Here is a tiny trained network, its code and every weight. The questions are about switching its units off for an input and a class, where a switched-off unit gives its printed mean instead of its output.

import numpy as np


def w(rows, s, z=0):
    codes = np.array(rows[::2]) - 128.0
    scale = np.full(codes.shape[1], s)
    scale[-1] = z or s
    return codes * scale


def f(y):
    return np.maximum(y, 0)


def log_softmax(a):
    a = a - a.max(-1, keepdims=True)
    return a - np.log(np.exp(a).sum(-1, keepdims=True))


def net(x, mask):
    res = np.array(x, float).reshape(1, 4) / 4 @ E
    y = f(res @ A[0][:, :-1].T + A[0][:, -1])
    res = res + np.where(mask, y, B[0][:, -1]) @ B[0][:, :-1]
    return log_softmax(res[-1] @ U[:, :-1].T + U[:, -1])


A, B = {}, {}
E = w([
[69,121,181,69,19],'x0',
[127,208,119,21,173],'x1',
[152,55,239,90,183],'x2',
[2,88,101,128,186],'x3',
],0.0088)
A[0] = w([
[1,86,94,97,152,116],'neuron 1',
[145,201,115,45,191,73],'neuron 2',
[109,207,153,42,134,110],'neuron 3',
[129,168,50,142,100,63],'neuron 4',
[183,120,89,203,219,6],'neuron 5',
[112,156,131,32,118,117],'neuron 6',
[158,97,193,128,176,146],'neuron 7',
[149,57,176,90,156,192],'neuron 8',
[43,109,102,125,164,80],'neuron 9',
[127,136,84,146,100,206],'neuron 10',
[140,173,45,153,89,72],'neuron 11',
[135,167,63,160,136,100],'neuron 12',
[168,93,174,124,200,95],'neuron 13',
[162,97,187,104,165,91],'neuron 14',
[90,106,171,123,37,79],'neuron 15',
[127,176,128,40,149,55],'neuron 16',
[140,159,53,164,137,137],'neuron 17',
[145,85,169,88,142,12],'neuron 18',
[203,165,162,108,47,52],'neuron 19',
[105,92,166,178,59,123],'neuron 20',
[122,182,90,152,100,72],'neuron 21',
[135,41,144,248,76,98],'neuron 22',
[218,133,146,124,97,94],'neuron 23',
[134,200,116,83,199,62],'neuron 24',
[158,90,195,114,176,79],'neuron 25',
[185,139,77,182,233,36],'neuron 26',
[223,153,123,91,88,52],'neuron 27',
[69,162,124,89,23,61],'neuron 28',
[145,73,209,105,184,210],'neuron 29',
[101,167,73,146,91,61],'neuron 30',
[150,86,116,210,148,79],'neuron 31',
[217,166,121,132,69,31],'neuron 32',
],0.0089,0.0021)
B[0] = w([
[144,71,212,205,216,239],'neuron 1',
[157,83,56,173,128,234],'neuron 2',
[165,73,56,148,119,234],'neuron 3',
[77,144,136,164,92,192],'neuron 4',
[179,30,181,37,58,228],'neuron 5',
[184,70,63,128,114,218],'neuron 6',
[59,188,112,154,77,210],'neuron 7',
[67,162,96,152,83,226],'neuron 8',
[142,78,223,231,220,200],'neuron 9',
[86,175,126,153,113,182],'neuron 10',
[81,146,136,163,94,205],'neuron 11',
[61,130,141,141,67,191],'neuron 12',
[53,162,134,136,58,206],'neuron 13',
[64,165,118,172,89,201],'neuron 14',
[162,38,137,30,69,216],'neuron 15',
[157,88,57,155,128,211],'neuron 16',
[65,162,156,114,76,202],'neuron 17',
[63,155,124,142,78,178],'neuron 18',
[137,84,195,179,186,225],'neuron 19',
[204,72,33,71,128,208],'neuron 20',
[57,161,143,167,84,179],'neuron 21',
[173,130,1,192,174,254],'neuron 22',
[110,114,189,225,218,205],'neuron 23',
[165,53,69,143,121,211],'neuron 24',
[54,163,115,158,64,207],'neuron 25',
[144,28,209,14,49,238],'neuron 26',
[133,101,167,201,174,211],'neuron 27',
[115,97,181,74,70,220],'neuron 28',
[73,160,101,157,100,250],'neuron 29',
[72,162,145,168,86,183],'neuron 30',
[181,75,65,96,119,201],'neuron 31',
[129,112,191,200,179,211],'neuron 32',
],0.0072,0.007)
U = w([
[39,184,124,149,75,101],'0',
[131,101,220,186,223,120],'1',
[171,97,11,129,131,106],'2',
[138,80,177,44,76,141],'3',
[125,172,125,111,145,250],'4',
[145,176,144,80,174,96],'5',
[142,185,137,67,171,98],'6',
[146,190,136,85,181,99],'7',
],0.012)

Each question gives the input, the list of numbers given to net, and the class t.
The units are the neurons (one row each of A and B). Each row of codes is followed by its name. A weight is (code - 128) times the scale printed after its matrix; where a second scale follows, it is the last column's (A, B and U).
mask holds one flag per neuron, in row order. A switched-off neuron (its flag False) gives its mean, the last column of its row in B, instead of its output. The means were averaged over made-up inputs and are rounded, as every weight is.
A unit's drop is (log p(t) with every unit on - log p(t) with that unit switched off) / (log p(t) with every unit on - log p(t) with every unit switched off).
The circuit of an input: a set's keep is (log p(t) with only the set's units on - log p(t) with every unit switched off) / (log p(t) with every unit on - log p(t) with every unit switched off). Starting from the 12 units with the biggest drops (on a tie, the unit counted first), units are removed one at a time, each time the one whose removal leaves the highest keep (on an exact tie, the one counted first), for as long as the keep stays at least 0.8.
units of the circuit, in order: the units of the circuit, biggest drop first
k most important neurons: the k neurons with the biggest drops, biggest first
drop of u: that unit's drop, to one decimal
input [-5,2,2,2], class 3: units of the circuit, in order => [neuron 26; neuron 5]
input [-4,-6,-5,-6], class 1: units of the circuit, in order => [neuron 32; neuron 23]
input [6,-8,-2,1], class 2: units of the circuit, in order => [neuron 22]
input [-3,0,1,-4], class 1: units of the circuit, in order => [neuron 23; neuron 20]
input [4,-5,4,-2], class 2: 2 most important neurons => [neuron 22; neuron 20]
input [-5,-2,-1,-3], class 3: units of the circuit, in order => [neuron 26; neuron 5]
input [-4,-3,2,2], class 3: units of the circuit, in order => [neuron 5; neuron 26]
input [-8,-5,7,3], class 3: 2 most important neurons => [neuron 5; neuron 26]
input [-6,8,4,-7], class 2: 4 most important neurons => [neuron 2; neuron 24; neuron 1; neuron 16]
input [1,-6,1,-4], class 2: 2 most important neurons => [neuron 22; neuron 20]
input [-3,0,-2,1], class 4: 2 most important neurons => [neuron 15; neuron 28]
input [-8,-4,-8,7], class 0: 2 most important neurons => [neuron 17; neuron 12]
input [-5,-8,6,4], class 2: 2 most important neurons => [neuron 22; neuron 31]
input [-1,7,6,-7], class 1: units of the circuit, in order => [neuron 23]
input [-2,-4,3,3], class 2: 2 most important neurons => [neuron 22; neuron 31]
input [5,-2,5,4], class 0: 4 most important neurons => [neuron 26; neuron 5; neuron 8; neuron 29]
input [-8,5,7,-7], class 3: drop of neuron 22 => 0.3
input [1,-3,-1,-6], class 1: drop of neuron 13 => 0.0
input [4,-2,3,-4], class 1: drop of neuron 6 => 0.1
input [-7,-6,4,-2], class 3: units of the circuit, in order => [neuron 5]
input [5,0,0,-5], class 1: drop of neuron 5 => 0.2
